[[132,74,156,57,102,173],
[112,114,89,152,109,90]] => 132

[[76,172,83,173,86,124],
[177,87,162,94,153,79],
[193,70,168,93,164,57]] => 177

[[129,104,146,135,196],
[133,136,141,115,126]] => 129

[[146,103,56,163,41],
[123,111,172,111,189],
[114,147,168,108,216]] => 123

[[107,157,132,138,63,102],
[189,139,97,158,146,142]] => 107

[[116,157,193,114,141,60,47],
[189,126,166,75,145,171,80]] => 116

[[174,89,133,130,127],
[87,201,60,76,153]] => 174
---
[[128, 81, 92, 120, 88], [146, 88, 84, 154, 72], [141, 177, 144, 132, 56]] Out: 72
[[142, 86, 73, 120, 176], [59, 210, 73, 130, 178]] Out: 176
[[152, 82, 95, 79, 103, 49], [65, 149, 164, 178, 96, 110], [52, 42, 63, 87, 83, 106]] Out: 110
[[148, 112, 140, 134, 163], [179, 119, 156, 206, 122], [124, 146, 128, 140, 91]] Out: 122
[[125, 125, 111, 98], [136, 175, 154, 148], [94, 175, 46, 90]] Out: 148
[[109, 116, 129, 183, 59], [209, 128, 110, 127, 123]] Out: 59
[[158, 127, 125, 121, 142, 120], [65, 162, 94, 68, 67, 114]] Out: 120
[[148, 174, 179, 135, 150, 159, 107], [126, 187, 186, 39, 139, 133, 61]] Out: 107
[[49, 179, 143, 153], [172, 210, 81, 156], [166, 178, 112, 127]] Out: 156
---
[212 196 137 110 154 191 121] | 110

[185  43 162  83  50] | 162

[[150 189  96 118  99  90  80]
 [139 188  96 118  92  92  85]
 [133 195  95 121  96  69  85]] | 118

[116 100 119 202  93  85 104] | 202

[ 78  64 156  85 136] | 156

[[107 151 150 108 126 125 102]
 [142 115  86 158 144 158 152]
 [200 100 105 146 155 156 154]] | 158

[[209  84 147  77 213  79 107]
 [ 82  90 112  73 100  88  84]
 [ 44 167  72 153  43 147 115]] | 73

[[151 152 134 119 146]
 [121 117 130 142 117]
 [ 65 124 152 190  93]] | 130
---
[38,117,182,97,68] >> 97
[41,74,42,121,39,101,109] >> 74
[201,188,191,147,101] >> 188
[45,103,106,156,120,178,82] >> 106
[118,101,165,49,193,217,126] >> 126
[97,207,166,145,65,142,127] >> 142
[209,139,107,128,163,138,144] >> 139
[125,129,85,115,71,55,191] >> 115
[198,163,115,109,217] >> 163
[88,41,186,135,104,109,178] >> 109
---
[[ 79 141  56  84 146 146]
 [ 65 140  59  90 144 134]
 [192 170 191 165 109 115]] => 79

[[ 90 120 212 164]
 [ 95 153 137 182]
 [ 82  89 153 173]] => 90

[[ 80 168  82 166  88  56 173]
 [140 134 126  64 144 152 189]
 [125  98 106 104 110 123 146]] => 80

[[103 113 163 207]
 [180 145 107  89]
 [164 101  90 118]] => 103

[[119 173  79  71  70 113  65]
 [118  63  94 118 106 116  56]
 [119  79 129  54  40 110  73]] => 119

[[203  51 129 135 165 137 195]
 [160  88 121 127 156 149 146]
 [154 190 100 157 143 117 161]] => 203

[[ 80 189 157 205]
 [176 119 119 158]
 [ 70 135 106 172]] => 80
---
Q: (136, 109, 199, 69, 61, 216)
A: 136
Q: (120, 207, 145, 152, 155, 172, 74)
A: 120
Q: (126, 141, 119, 45)
A: 126
Q: (183, 182, 107, 196, 142)
A: 183
Q: (117, 211, 199, 83, 58)
A: 117
Q: (82, 208, 140, 130)
A: 82
Q: (108, 113, 58, 75, 120)
A: 108
Q: (194, 144, 60, 101, 103, 169, 88)
A: 194
---
[175 122 120 173 161  65 168] value 173

[136  73 178 129 116 107 198] value 178

[117 125 120  54 118 135] value 125

[215 114  92 201 153 139] value 201

[[158  60 171  58  53 165 133]
 [ 66  96 105 116 113 181 129]
 [144 131 135 124  68  73 104]] value 171

[[145 157  73 139  96  73]
 [ 70  63 177 134 164 105]] value 164

[201 159 136 123 161 143 138] value 161

[ 97 184 208 101  84 140] value 184
---
[[179,81,134,109,46],
[168,88,150,97,75]]
150

[62,54,167,46]
167

[71,53,188,214,150,162,171]
188

[61,90,128,84]
128

[103,106,209,141]
209

[[83,110,127,177,60,163,174],
[124,135,126,98,45,169,75],
[183,155,102,42,123,150,104]]
102

[100,59,96,119,129]
96
---
[203,148,142,177,100,61,48] → 177

[112,131,142,194] → 112

[87,137,110,123,155,216] → 110

[[100,165,129,148,166],
[110,166,164,162,109],
[95,184,196,135,150]] → 184

[196,74,144,191,66] → 74

[129,184,136,150,62,172,68] → 150

[62,107,158,125,138,148,129] → 125

[[54,88,119,127],
[56,111,76,140]] → 56
